Here is a tiny trained network, its code and every weight. The questions are about switching its units off for an input and a class, where a switched-off unit gives its printed mean instead of its output.

import numpy as np


def w(rows, s, z=0):
    codes = np.array(rows[::2]) - 128.0
    scale = np.full(codes.shape[1], s)
    scale[-1] = z or s
    return codes * scale


def f(y):
    return np.maximum(y, 0)


def log_softmax(a):
    a = a - a.max(-1, keepdims=True)
    return a - np.log(np.exp(a).sum(-1, keepdims=True))


def net(x, mask):
    res = np.array(x, float).reshape(1, 5) / 4 @ E
    y = f(res @ A[0][:, :-1].T + A[0][:, -1])
    res = res + np.where(mask, y, B[0][:, -1]) @ B[0][:, :-1]
    return log_softmax(res[-1] @ U[:, :-1].T + U[:, -1])


A, B = {}, {}
E = w([
[183,34,137,200,103,95,59,102,202],'x0',
[188,92,150,165,150,127,248,195,153],'x1',
[180,128,100,220,228,126,141,86,71],'x2',
[83,110,98,121,91,229,117,231,115],'x3',
[156,160,248,167,164,105,154,151,175],'x4',
],0.011)
A[0] = w([
[121,116,102,103,107,100,10,3,89,68],'n1',
[154,128,109,154,100,155,102,116,107,60],'n2',
[107,94,68,77,48,174,126,148,121,64],'n3',
[149,136,171,120,99,99,9,90,181,180],'n4',
[59,212,174,57,110,104,111,151,154,74],'n5',
[78,220,173,151,165,255,93,154,42,104],'n6',
[72,187,120,131,155,232,182,213,72,2],'n7',
[8,196,231,54,89,119,129,143,165,97],'n8',
[92,107,85,156,95,135,25,82,135,78],'n9',
[26,91,35,43,28,218,49,190,88,180],'n10',
],0.0079,0.0065)
B[0] = w([
[29,180,135,106,206,176,74,110,200,182],'n1',
[96,102,134,120,65,107,93,90,155,134],'n2',
[137,131,108,191,187,118,112,86,150,173],'n3',
[84,127,204,78,113,197,72,138,195,180],'n4',
[152,171,93,102,96,133,193,157,70,169],'n5',
[186,87,51,175,176,62,146,73,102,188],'n6',
[10,144,126,111,169,128,18,69,243,182],'n7',
[203,209,123,61,89,167,183,155,72,187],'n8',
[34,160,194,89,112,157,42,175,203,165],'n9',
[107,115,4,206,226,22,157,3,51,251],'n10',
],0.0075,0.021)
U = w([
[154,99,72,214,171,22,142,88,82,182],'0',
[18,159,116,82,136,140,98,134,157,5],'1',
[154,14,202,161,56,179,124,254,199,238],'2',
[166,188,108,30,70,126,186,173,35,39],'3',
],0.009,0.003)

Each question gives the input, the list of numbers given to net, and the class t.
The units are the neurons (one row each of A and B). Each row of codes is followed by its name. A weight is (code - 128) times the scale printed after its matrix; where a second scale follows, it is the last column's (A, B and U).
mask holds one flag per neuron, in row order. A switched-off neuron (its flag False) gives its mean, the last column of its row in B, instead of its output. The means were averaged over made-up inputs and are rounded, as every weight is.
A unit's drop is (log p(t) with every unit on - log p(t) with that unit switched off) / (log p(t) with every unit on - log p(t) with every unit switched off).
The circuit of an input: a set's keep is (log p(t) with only the set's units on - log p(t) with every unit switched off) / (log p(t) with every unit on - log p(t) with every unit switched off). Starting from all 10 units, units are removed one at a time, each time the one whose removal leaves the highest keep (on an exact tie, the one counted first), for as long as the keep stays at least 0.8.
units of the circuit, in order: the units of the circuit, biggest drop first
most important unit: the unit with the biggest drop
k most important neurons: the k neurons with the biggest drops, biggest first
drop when u is switched off: that unit's drop, to one decimal
input [8,-8,8,6,4], class 1: most important unit : n1
input [2,2,5,8,7], class 2: 2 most important neurons : n10, n3
input [-1,7,3,5,1], class 1: 2 most important neurons : n10, n7
input [7,-3,-3,8,6], class 2: 3 most important neurons : n7, n1, n4
input [-8,7,-4,0,-3], class 0: 3 most important neurons : n4, n1, n9
input [-6,-4,-6,5,8], class 3: 2 most important neurons : n8, n5
input [-6,5,1,4,5], class 1: 2 most important neurons : n7, n10
input [-3,-4,-4,-4,-1], class 3: units of the circuit, in order : n8, n7
input [1,0,-6,-7,1], class 1: 2 most important neurons : n4, n6
input [2,4,-6,5,5], class 2: 2 most important neurons : n10, n6
input [-6,3,-4,6,7], class 3: 3 most important neurons : n8, n5, n1
input [-6,-6,-5,-2,-6], class 0: drop when n10 is switched off : 1.6
input [0,0,-5,-1,-8], class 0: drop when n10 is switched off : 1.6
input [-5,-8,-8,4,6], class 3: units of the circuit, in order : n8
input [-6,6,-1,-2,8], class 3: drop when n10 is switched off : 0.4
input [-3,-1,1,-3,2], class 3: units of the circuit, in order : n10, n7
